X: [155  89 114 173 162 172 172 102 157 161 117 107 172 106 136 177  81  78
 130 118  91 174  96 155 130 134 117 137 151  82 113 110 137 148 132 160
 151  91 155 127 107 127 118 171 124 160 129  90 147 106 127]
Q: [ 87  94 109 178 120 101 176 140  98 130  87 173  84 103 130  91 174 146
 153 109 172 127 118  82 123 171 166  85  99 178 152 178 128 146  84 175
 146 105 138  83 109 115  78 152  92  85 121 148 177 137 105]
W: [178 118 135 105 103  89 112 117  91 116 143 175 156 165 118  89  91 157
 136 149 167 160 167 126 129 116 162 114  97 136 176 170 153  95 154 118
  88 177  89  86 175  89 152 115 103 161 174 152 160 119 148]
U: [172 167  96 128 113 167 163 159 121  92 140 139 119  95 163  81 170 150
  97 120 156 111 104 149 119 174 159 107 167 128 126 108 130  79 100 160
 156 144 138 113 139  96 140 158  94  97 162 116  94 125 173]
C: [156  82 107 107 151 135  80  90  95  87  95  85 123  92 134  90 117 135
 107 160 140 104 111 156 134  85 131 154 169 116 102 167 149 162 144 133
 163  98 120 147 124  97  89  88  82 126 139  84  84  94 159]
F: [114 114  84 171 130 117 114 129  96 102 105 133 153  84 129  89 144 148
 165 109  94  97 176 145 154 125  97 127  82  97  84 172 101 133  89 171
 164 176  78 105 155  85 116  79 141  86  95 136  90 118  92]
miss C: [107 124 162  85 160 133 154 107  90 149  80 167  84 140  90  97 159  92
 134 156 156  87 147  82  84 163  89  94 120  88 116  95  82 126 131 139
 135 117 102 144 107 111  95 151 135 169 104  85 134 123]	[98]
miss F: [148 171 114  90  97  97 133 105  95 164  79  84  96 172 129 145 102 141
 114 176 118 130 136 144  84  97 155 129  92 165 154  78  89  94  84 116
 125 171 105 153 101 176  89  82 114 109 117  85 133 127]	[86]
miss X: [160  82 107 172  91 157  90 151 102  96 130 113 117 117 151  91 124  78
 107 114 127 172 162 155 132  89  81 173 174 134 106 161 130 147 172 171
 155 155 177 106 118 127 129 137 148 118 127 110 160 137]	[136]
find: [114 114  84 171 130 117 114 129  96 102 105 133 153  84 129  89 144 148
 165 109  94  97 176 145 154 125  97 127  82  97  84 172 101 133  89 171
 164 176  78 105 155  85 116  79 141  86  95 136  90 118  92]	F
miss F: [109 136 114 118 116  90 148 145 153  96 129 144 127 171  92 176  78  94
  84 105  85 164 117 133  84 155  97 154  82  86 133  97 101  97  84 130
 114 171 172  89  79 125  89 114 129 165 102 176  95 105]	[141]
miss Q: [175 101 146 120 137 115  85  99 178 146 146 130 178 177 109 152 109 173
  87  84 105  83 130  82 138 105 171  85 121 140  98  92 166 127 174  87
 172 178 123 176 118  94 148 152 109  84  78 128 103 153]	[91]
miss X: [106 160 171  90 161 155  91  78 160 173 106 130 137 134 118 127  81 157
 177 124 155 174 107 136 151 117 102 132 113  91 127 129  96 130 118 162
 172 155 172 172 147 127 151 117 114 137 107 148  82  89]	[110]

